(in the rows, 128 means zero)
Facts:
steple Ω:e β:razo
noruzis Ω:b β:depobro
geplum Ω:b β:plero
ditrok Ω:e α:stetem
mogror Ω:c
lapan Ω:d β:mefar dunom α:skilifur duvik tidri stetem
metok Ω:b β:drabe α:tudre
fusok Ω:b β:bruban razo
zuvim Ω:a β:sulodel
plukudros Ω:a β:bruban α:dovi faflal
raza Ω:a β:bruban munok
sigridrem Ω:e β:dunom
deben Ω:b β:bruban
tobon Ω:d β:zanar
soplonos Ω:a β:rokledir lorak
duvik Ω:a α:tudre
nevi Ω:e β:skubem mefar
mobron Ω:b β:pavis bugravus
grumik Ω:c β:suker batrol zupor
drabe Ω:a
zugrumim Ω:a α:skotim
stidris Ω:a
rokledir Ω:a β:bruban α:vutak
dibro Ω:b β:bruban batrol drigrim α:klabrim
flodok Ω:e β:sulodel α:skubem gefleri
famal Ω:d
fitri Ω:b β:bruban
pogra Ω:a β:kotratum α:repletrus
fivifem Ω:b β:klazil degru sulodel
skubem Ω:d α:rokledir flubik letuk
vitru Ω:a β:razo dunom
stifek Ω:a α:drabe faflal sulodel
misku Ω:c β:tregoluk munok
letuk Ω:c α:metok duvik
kladrar Ω:b β:dunom α:zoskel klobre gelugi
klazil Ω:a β:bruban degru
zeflus Ω:c β:depobro
plero Ω:a β:bruban plukudros
skife Ω:b β:zugrumim pedi pobar gudredris
nedretrek Ω:d β:dovi
munok Ω:d
puduflo Ω:e
grudrok Ω:e β:kotratum α:sulodel
steklu Ω:b β:munok mobron
fotoplil Ω:b β:rokledir
sulodel Ω:a β:bruban plukudros α:bruban
suker Ω:d β:degru
goger Ω:b
keflon Ω:b
degru Ω:c
bregrik Ω:a β:bruban
tidri Ω:c α:drabe
stazes Ω:d α:sesil faflal
stetem Ω:a α:toklir
toklir Ω:e β:plero α:skilifur gelugi
tregoluk Ω:a
magrobul Ω:a β:grezel gudredris dunom
patrizos Ω:e
gefleri Ω:d α:rokledir faflal
klabrim Ω:e β:zuvim α:stazes
ziga Ω:a β:keflon gaplam
serin Ω:a β:pogra
loskam Ω:e β:degru
feplus Ω:a β:skilam munok
repletrus Ω:b α:tudre klabrim
pavis Ω:a β:zugrumim drigrim
skilam Ω:a
rulis Ω:b β:batrol
drabar Ω:d β:lorak
fosta Ω:e α:zugrumim rokledir stazes
nisko Ω:d β:batrol degru keflon α:stazes tudre
zostogre Ω:a β:plukudros
tuskul Ω:b β:zupor
skaskar Ω:d α:stazes duvik
dunom Ω:e
batrol Ω:e β:sulodel α:bruban fubratel
sutoduk Ω:c β:letuk α:treva
pobar Ω:b β:drabe munok
fleples Ω:a β:domo zuvim
dovi Ω:c β:klazil gusko
gusko Ω:b β:klazil fosta
fople Ω:d β:munok
drigrim Ω:e α:sesil faflal
vutak Ω:b β:broplu α:sesil
bugravus Ω:b β:vitru dunom
takisin Ω:b
trotel Ω:b α:tobon klabrim sulodel
depobro Ω:b α:bruban duvik lubri
skotim Ω:b β:gusko α:vutak
treva Ω:a β:bruban pavis vitru α:skilifur
zoskel Ω:b β:munok α:skilifur
pedi Ω:a β:broplu bruban fusok
mubim Ω:a β:drabe
troklonel Ω:d β:grezel α:bupeflor
trilo Ω:a β:bruban razo
vunan Ω:a β:keflon
broplu Ω:d β:kotratum drabe fosta
bupeflor Ω:c β:degru
klifla Ω:e β:nisko
gonadro Ω:e β:kotratum stidris plukudros gaplam
faflal Ω:a β:fliper
gelugi Ω:a α:tudre gruklu
laplugis Ω:a β:dunom
tudre Ω:c β:pogra misku zupor α:faflal
bruban Ω:e
klobre Ω:a β:bruban gusko α:klabrim
klodu Ω:c β:magrobul sulodel
nokluk Ω:b β:zugrumim plukudros
skoven Ω:c β:lorak
zanar Ω:b α:treva
fluka Ω:a β:rulis ditrok
zupor Ω:a α:lubri
flotror Ω:a β:lorak pobar sutoduk α:toklir fosta
kloval Ω:b β:plukudros
stiskur Ω:e β:razo
flubik Ω:b α:skilifur
domo Ω:b
fubratel Ω:a β:keflon α:gelugi lubri
grite Ω:b
gaplam Ω:a
kotratum Ω:a β:sulodel
kloplin Ω:a β:sulodel
vofos Ω:b β:batrol skilam mobron rulis α:stifek
bostu Ω:a β:takisin
sesil Ω:d β:munok grezel α:faflal
brenik Ω:a α:repletrus
gruklu Ω:a
talol Ω:d β:bugravus geplum
flozal Ω:e β:goger
razo Ω:c
grezel Ω:e β:vitru
skilifur Ω:b α:faflal
gudredris Ω:b β:faflal
klivel Ω:b β:batrol
stosur Ω:d α:batrol gaplam
fliper Ω:d β:bruban
libuk Ω:d
lorak Ω:a
vaten Ω:a α:zugrumim tudre
lubri Ω:c β:dunom α:sesil
goplun Ω:c β:degru
mefar Ω:b

Known rows:
[116 117 121 129 144  99 133 166 100 129 123  85 167 146 119 206 152 164
 132  94 154 153 110 141 122  95 126 135 112 115]: steple
[171 204 159 170 153 116 195  96 123 123 102  96 112 107 130 122  86 148
 122  82 110 103 110 126 174 113 138 170 123 119]: letuk
[162 105 169 171 131 134 148 164 137 103 142 113 105  80 129 172  89 135
 139 160 124 167 109 126 103 141 107 143 145 150]: broplu
[102  96 119  87 129 168 119 129 106 106  98 126 153 110 103 157 164 124
 101  78 106 212 148 118  76 111  80 156 162  70]: treva
[156 126 157 183 153 128 114  85 144 138 114 148 128  85 171 174 119 176
 163 157 120 128  94 106 190 117 114 138 145 102]: skaskar
[165 101 129 174 144  91 139 211  92 146 118 152 153 141 107 155 132 123
 140 135 182 151 106 147 138 128 101 133 122 120]: loskam
[ 71 110  91 130  94 114 125 173 114 149 124 100 156 141 112 160 143 137
  90 110 154 126 148 159  84 142 141 131  93 122]: klodu
[194 180 167 113 151 155 211 112 147 151 148 111 132  59 120 122 160 125
  83 108 121 141 136 108  88 158 130 146 120  90]: metok
[168 144 141 132 115 135 101 150 122 116 126 175 137 119 105 115 158 104
 134 126 125 144  94 119  90 113 100 139  93 134]: skotim
[152 143 134  87 135 141 124 117 111 104 144 118 130 133 112 119 130 117
 138 113 133 148 119 116  84 119 117 133 132 151]: pavis
[ 87 131 113 110 117 154 119 134 143 125 159 127  96 153 116 113 144 102
 111 138 118 143 159 163 110 123 150  69 150 141]: faflal
[ 91 153 137 167 119 114 173 108 143 140  80 109 120 107 132 106  75 129
  75 106  94  88 156 142 192 149 154 163  99 115]: sutoduk
[160 139 136 107 108 142 101 151 116 140 140 155 156  94 100 141 195 116
 113 126 138 162 103 113  45 129  97 135 101 111]: dibro
[ 53 110  97  68 107 136 109  98 141 130 145 104 120 177 140 136 139 145
 143 106 124 112 151 120  97 116 161 115 141 151]: vitru
[107 135 113 125 114 131 127  68 155 153 102 157 125 122 157  79 134 126
 117 150 111  84 144 113 177 142 154 118 121 108]: brenik
[ 60 123  88  55 129 130  98  66 136 138 136 108 124 197 154 116 121 157
 160 103 109  71 152 116 162 114 170 115 160 142]: mefar
[123  80 131 139 126 131  87 141 123 113 151  90 154 108 155 227 145 178
 142 144 134 185 122 118  78 122 104 129 136 116]: talol
[111 109 102 166  94 105 128 176 118 165 108 151 136 153 119 102 115 112
  99 141 174 116 147 154 135 165 131 106 112 127]: goplun
[ 78 100 107  84  92 141 101 142 131 131 146 126 141 136 116 138 154 115
  80 131 136 136 163 127  63 138 144 111 104 139]: trilo
[142 110 184 163 133 133 130 128 145  90 140  87 122  55 140 195 100 153
 108 151  94 168 129 116  91 119 128 157 100 128]: fople

Rows:
No name comes twice in this set of rows, the named rows included.
[131 142 146  98 135 165 154 111 115  84  93 100 130  75 105 121 120 106
  77  85  75 169 143 114 107 113  97 182 138  88]  zoskel
[162 169 175 101 145 138 168 112 122  85 141  90 119  92 113 111 108 110
 103 105  91 137 124 112  97 124 137 161  92 142]  pobar
[188 103 150 192 129 139 134 170 138 162 158 163 118  80 136 172 157 152
 170 157 168 163  98 124 102 157  91 102 185 100]  nisko
[ 33  61  88 126 102 150  78 101 156 148 108 111 143 125 164 231 150 198
 115 131 108 143 152 119 127 139 131 122 156  92]  lapan
[137 135 145 133 162  98 220 175 124  91 140 101  56 200  98 137  34 142
 233  65 152  90  74 153 142  88 122 141 216 208]  bruban
[175 179 131 125 147 133  97  75 123 138 105 153 142 120 143 106 146 132
 157 129 106 111  97 102 173 123 120 143 129 108]  trotel
[102 152 112 132 127 145 104  71 141 142 118 158 117 142 149  85 155 121
 108 161 106 103 154 144 207 123 158  99 133 101]  stifek
[147 145 130 122 161 154 113  77 105 127  68 148 144 108 133  89 121 130
 136 112  88 143 134 106 200 118  86 155 166  69]  flubik
[157 166 155  96 132 142 158 112 141  97 146 129  90 142 124 118  94 130
 182  98 117 111  95 116  98 102 123 143 171 165]  zugrumim
[144  92 147 149 129 127 129 171 135  97 161 100 108 113 131 190 100 158
 169 139 137 161 111 129  71 124 104 135 164 146]  fliper
[107 148 172 170 139 158  81 117 158  93 160  95 108  74 132 232 185 162
  94 149  79 201 130 172 118  71 127  91 115 116]  sesil
[179 153 126 115 152 125 113 130 114 127 144 162  99 178 122  62  88 106
 222 141 144 118  97 117 157 123 102 117 193 162]  keflon
[ 79 131 121 106 114 155 159 138 158 113 165 142  63 171 109  93 106  91
 155 122 124 112 150 169 120 123 139  81 203 171]  plukudros
[117 143 135 108 123 138 191  85 155  99 131 123  71 136 133  70  58 108
 125 139  87  72 149 122 160 138 171 133 137 174]  lorak
[ 98 119 123 100 111 133 170 100 156 106 141 117  86 157 127  83  85 104
 123 120 112  87 150 126 114 140 159 127 153 174]  skilam

Now the same objects, written a new way:
Known rows:
[ 95 132 138 138 125 129  88 120 122 119 118 136 121 108 121 123 112 111
 120 104 121 129 144 129 116 114 127 131 143 134 117 162 117 107 121 121
 134 111 170]: vofos
[114 122 110 118 140 153 132 122 134 136  79 138 128 139 125 128 121 116
 141 100 123 119 125 122 120 127 114 125 153 124  94 141 135 123 130 133
 118 122 116]: suker
[135 121 141 121 134 120 131 134 129 123 136 121 124 136 132 120 121 139
 157 128 135 116 136 133 128 143 125 115 127 139 122 141 138 133 148 121
 126 138 149]: zeflus
[110 131 131 144 109 121 119 132 111 118 128 122 113 107 135 130 128 132
 119 190 129 123 126 116 121 120 138 135  86 143 158 140 144 134 117 146
 135 110 133]: metok
[116 124 137 122 128 126 128 130 124 121 125 123 125 133 131 120 128 128
 155 120 124 115 137 135 126 138 128 116 129 142 129 145 141 132 148 117
 129 138 148]: flozal
[152 120 131 123 142 129 130 124 143 130 155 113 130 134 125 132  98 107
 107 128 120 123 124 127 119 127 132 114 142 123 110 142 121 119 137 140
 115 110 190]: fubratel
[145 128 115 126 121 118 135 149 136 121 150 106 116 124 144 123 142 147
 143 174 145 130 129 106 131 135 154 103 108 139 156 131 145 139 134 135
 136 125 140]: sutoduk
[114 130 118 127 127 114 127 129 124 121 109 125 117 117 139 124 126 143
 166 188 137 121 125 135 124 137 141 129  86 138 139 137 156 165 122 124
 141 137 129]: drabar
[116 133 131 114 136 109 115 120 132 122 137 135 130 125 125 122 123 135
 138  69 128 135 126 146 137 126 101 126 155 133 108 138 112 128 127  99
 128 132 138]: klodu
[101 133 122 127 128 113 122 127 123 120 118 133 122 115 134 122 129 139
 158 136 139 129 132 147 128 133 131 134 113 131 134 128 146 153 122 114
 144 132 125]: fople
[103 133 139 144 121 139 107 130 114 128 112 155 134 123 121 127 136 118
 133 133 120 136 150 135 131 125 131 144 131 122 131 119 122 117 124 108
 133 138  91]: mobron
[114 134 109 121 130 121 124 126 124 125 137 131 121 113 136 120 141 126
 115  87 123 134 124 119 130 118 120  98 150 134 128 140 103 118 118 124
 136 119 143]: toklir
[101 133 123 139 118 146 101 121 124 134  99 138 122 117 123 131 122 140
 128 140 121 132 127 123 130 117 104 146 119 129 111 145 129 128 112 116
 125 125 106]: kloval
[137 136 143 127 134  98 138 131 135 130 164 142 145 137 118 131 138 125
 118  82 126 148 134 150 144 132 132 139 151 115 136  91 101 129 125 101
 135 147 107]: vitru
[116 123 129 111 140 126 117 116 137 131 123 127 124 128 127 124 107 139
 139  76 119 120 123 132 131 129  99 123 161 137  89 166 128 119 127 113
 117 125 156]: grumik
[105 128 111 119 130 141 126 125 133 122 127 136 125 116 135 124 138 123
 106  40 130 132 110 124 127 118 116 113 150 133 115 161 112 138 121 126
 118 105 137]: flodok
[109 123 135 133 125 150 102 131 122 128  95 134 121 120 125 130 110 120
 139 152 122 116 142 123 120 128 126 146 118 133 112 151 147 113 139 123
 121 125 133]: tuskul
[162 123 134 118 134 105 147 129 130 132 166 114 129 144 128 130 118 123
 113 172 131 122 135 117 127 131 141 121 113 128 137 115 127 108 131 143
 132 125 163]: gruklu
[123 130 138 154 116 153 110 130 131 114 111 116 131 126 122 126 136 119
 133 153 110 121 144 130 107 122 149 130 119 132 140 121 145 123 136 147
 130 114 143]: trotel
[168 144 103 142 117 180 166 116 127 143 102 114 139 138 129 129 172 109
  93 175 105 137  99 135 132 119 120  88 133 114 151  40  82 115 108 171
 119 150  55]: bruban

Rows:
No name comes twice in this set of rows, the named rows included.
[158 120 112 121 130 187 161 129 140 147  89 122 141 157 122 131 149 113
 123  87 120 120 113 112 132 130 120 115 168 117 104 109 119 108 141 155
  96 133  75]  degru
[125 122 131 138 121 132 123 132 101 131 120 139 116 122 132 126 129 115
 116 186 124 121 150  87 118 128 144 123 106 132 146 126 131  93 130 140
 136 125 139]  skilifur
[144 131 119 139 124 152 163 138 126 133  99 129 137 142 132 133 166 126
 149 173 132 131 124 130 130 137 150 118 110 113 158  73 142 151 128 145
 132 153  60]  munok
[ 90 132 141 140 118 120  96 126 119 119 122 144 121 111 124 128 122 137
 140 145 132 131 144 138 129 129 126 146 117 132 129 150 134 131 130 103
 143 134 125]  steklu
[142 130 118 142 133 189 141 120 144 135 108 117 136 140 127 122 142  93
 106 101 105 127 119 140 120 124 124  91 171 118 111 113  90 106 133 163
 108 125 119]  batrol
[ 99 127 132 133 126 152 101 120 121 132  92 142 122 125 122 129 111 121
 128 106 121 123 139 121 125 124 109 142 134 131 100 153 123 114 129 120
 118 124 118]  klivel
[ 97 125 122 134 115 141 117 123 110 123 116 134 117 111 132 131 121 124
 100 129 131 122 120 112 121 114 121 143 107 138 133 155 125 134 118 142
 121 109 119]  skotim
[133 129 132 122 124 111 132 134 131 123 139 108 119 124 138 124 128 160
 163 162 135 122 119 138 137 138 126 124  89 141 140 141 152 153 135 122
 130 141 139]  skoven
[132 132 118 135 126 156 148 128 129 124 136 130 140 130 132 124 162 110
  99  71 128 135 115 131 126 122 138 107 155 123 140 108 105 138 129 153
 122 117 104]  drigrim
[134 129 127 125 126  78 127 143 139 120 188 101 117 115 139 132 116 157
 126 170 152 136 120 122 129 128 152 139  80 140 158 152 154 165 121 128
 141 110 181]  flotror
[116 132 104 124 127 131 131 123 129 133 102 119 118 119 137 129 130 144
 150 152 138 129 105 128 126 125 115 134 101 132 128 126 141 158 111 125
 132 133 101]  broplu
[ 92 142 130 140 115 110  92 123 119 119 124 133 114  96 130 130 120 155
 141 167 130 135 129 138 134 123 110 155 103 138 126 157 134 140 112 102
 137 133 121]  skife
[131 138 123 117 136  73 117 125 130 132 178 141 122 116 129 128 118 136
 106 105 144 154 128 120 142 118 115 124 145 123 119 136  93 109 104  99
 150 122 159]  treva
[136 133 143 138 128 151 155 134 118 127 117 151 151 148 125 121 182 105
 129  69 115 138 150 146 136 144 153 106 168 109 147  67 102 117 148 129
 131 161  57]  dunom
[169 132 112 127 134 144 144 114 142 142 142 110 138 143 118 138 130 110
  98 139 106 132 111 124 128 115 112 119 147 116 122  95  96 106 109 155
 115 126 125]  sulodel

